Every row comes from one small tree of marks. The marks that hang from a mark follow it in brackets, in alphabetical order. Every link used is in the known rows. Which tree was each row made from?
In the rows, zero is written as 128.
Known rows:
B{G V}: [150 159  65 117 126 144 124 133 167  83 134 137  47 131 157 118 134 146
 123  85 116]
B{G V{P{R}}}: [150 175  70 103 119 140 116 116 170  89 130 140  71 152 119  93  61 155
  86  95 122]
V{G{B}}: [135 137  93 104 167 170  87 119 129  91 151 142  68 128 145  97  88 141
 105 121 122]
G{B{V} C{N} P}: [164 128 151  98 136 128 167 154 158 121 157 120  64  32 103  99 107 170
 130 138  80]
Z{C P{R} V}: [142 124 126  55 142 138  91 135  99 112 101 154 146 167 128 158  76 131
  91 143 106]
Z{C{N} P}: [142 123 137  94 122 137 122 139 106 112 125 124 163 122 129 170  90 113
 114 129 101]
Z{C P V}: [128 125 119  59 141 133 106 134  95 121 109 150 124 145 134 160 118 102
  93 136  94]
V{G P{R{C} Z}}: [132 165 123  71 142 173 104  81 132 145 153 129 148 190 106  99  33 200
  96 127 147]
B{V{G}}: [125 153  86 115 163 142 108 122 143  91 137 133  55 152 154 107 117 158
 123  85 124]
P{Z{C V}}: [170 126 143  68 152 140 160 112  99 137 114 144 152 164 136 143 129 143
 117 118 121]
V{G}: [117 139 103 124 147 156  85 110 122 110 146 132  99 161 150 121 107 143
 117 100 131]
R{C{N}}: [153 131 160 118 110 114 126 149 148 145 147 119 119  92 114 166 114 145
 134 157 126]
Z{C P V{G}}: [115 133  98  55 162 164  61 118  88 101 126 153  94 180 156 154 100 117
  83 108  98]
C{N}: [149 118 153 138 125 121 132 139 134 126 136 112 134 111 122 134 118 121
 127 135 121]
G{P}: [130 127 143 140 114 152 124 124 130 147 134 119 134 122 125 114 130 133
 128 117 110]
V{G{B C}}: [118 128 106  79 158 158 104 118 123 106 166 147  64  99 129 108  89 171
 117 132 114]
B{V{G{C}}}: [108 146  99  90 153 127 126 123 136 102 153 136  56 119 140 118 117 186
 136  93 117]
G{B{V{P}} C{N}}: [147 149 131  75 144  97 177 143 156 115 154 127  56  41  75  87  71 143
  98 151  94]
P{Z{C V{G{B}}}}: [176 135 108  43 191 187 119 104  98 104 137 160  90 162 151 111  87 155
  91 111 113]
B{G{C P{Z{V}}}}: [147 125 133  71 117 182 133 101 129 145 166 131 107 135 132 105 144 175
 114 105  89]
Z{C}: [145 130 123 110 121 129 144 132 110 127 117 146 144 124 133 169 111 138
 132 110 127]
G{B}: [149 128 118 107 147 144 130 138 135 113 132 138  94  96 122 103 106 127
 114 149 119]
G{B{V} C P{R}}: [160 138 130  80 142 142 152 142 157 113 141 141  79  70 100  88  79 205
 129 140  97]
P{R{C} Z{V}}: [168 133 159  55 145 135 125 120 137 154 131 138 140 164 115 132 104 188
 116 164 136]
Z{P}: [103 128 114 100 132 146 104 128 122 120 127 120 139 144 131 122 119 110
 111 139 106]

Write each row's tree:
[143 166  92  88 155 118 155 133 155 106 128 137  52  87  97  66  83 120
  83 136 107] -> G{B{V{P}}}
[205 114 173  72 151 140 152 122 108 127 117 137 180 167 126 146  77 167
 109 134 127] -> P{R Z{C{N} V}}
[160 168 100  68 171 145 186 110 150 116 132 124  94 115 100  43  84 143
  90 130 114] -> G{B{V{P{Z}}}}
[140 174 118  85 125 101 135 134 167 136 123 138  92 123  88 121  60 178
 105 142 131] -> B{V{P{R{C}}}}
[152 114 160  51 153 164 159 116 120 158 157 133 109  95 108  79 129 168
 110 153  85] -> G{B C P{Z{V}}}
[149 121 153  75 139 178 170 110 125 151 160 121 144  85 106  80 115 185
 131 140  99] -> G{B C P{Z}}
[138 147 103  69 177 157  68 107 125 105 139 158  58 159 102  72  26 134
  46 145 114] -> Z{V{G{B} P{R}}}
[112 154 120  98 144 113 133 116 140 114 165 120  62 109 102 103  68 163
 103 103 105] -> B{V{G{C{N}} P}}
[105 140 111  52 166 141  97 109 114 126 167 157  31 108  96  84  68 133
  60 147  98] -> Z{V{G{B C} P}}
[149 116 144  74 138 127 107 146 102 117 119 133 129 131 129 168 105  94
  90 140  87] -> Z{C{N} P V}
[143 129 151  85 116 136  89 146 143 127 138 118 150 127 111 157  66 157
 115 176 115] -> Z{P{R{C{N}}}}
[137 131 117  79 127 150 105 129 104 108 105 146 178 160 129 160  62 147
 113 130 117] -> Z{C P{R}}
[198 152 117  72 157 173 192 123 134 117 122 137 118 102 132  94 105 180
 129 102 100] -> G{B{V} P{Z{C}}}
[117 146 117  92 156 144  65  98 119 121 134 147  88 192 109  93  47 135
  59 127 124] -> Z{V{G P{R}}}
[173 117 156 100 134 110 135 147 108 128 122 143 117 119 125 175 114 116
 109 133 110] -> Z{C{N} V}
[ 97 146 101  75 150 153 110 103 120 120 170 143  66  99  97  87  54 152
  83 134 110] -> V{G{B C} P}
[ 80 149 115  96 129 135 108  94 112 139 164 132 100 132  99 110  73 151
  98 112 118] -> V{G{C} P}
[164 149 135  80 130 153 163  89 104 138 115 137 212 174  98 118  41 170
 101 116 139] -> V{P{R Z{C}}}
[121 138 125  73 121 142  83 137 139 131 127 134 145 145 118 151  80 163
 117 164 121] -> Z{P{R{C}}}
[126 158 104  65 146 107 174 132 149 120 143 140  50  57  81  80  83 150
  98 144 101] -> G{B{V{P}} C}
[130 156 138  94 108 118 116 120 144 155 130 136 136 131  81 136  53 161
 100 158 136] -> V{P{R{C}}}
[155 139 172  83 119  97 103 136 144 157 137 134 105 124  74 142  54 138
  77 179 119] -> Z{V{P{R{C{N}}}}}
[168 137 132  97 146 210 114  85 102 125 132 135 190 198 148 121  57 213
 124  77 129] -> V{G{P{R Z{C}}}}
[167 156  86 119 113 173 108 128 173  91 134 134  76 143 146 103  95 181
 121  83 107] -> B{G{P{R}} V}
[134 177  64 105 119 135 128 116 167  97 137 132  50 132 127  94  99 127
  89  89 113] -> B{G V{P}}
[142 140 108  72 154 111 168 148 151 106 141 141  50  56 112 104 117 170
 130 143 105] -> G{B{V} C}
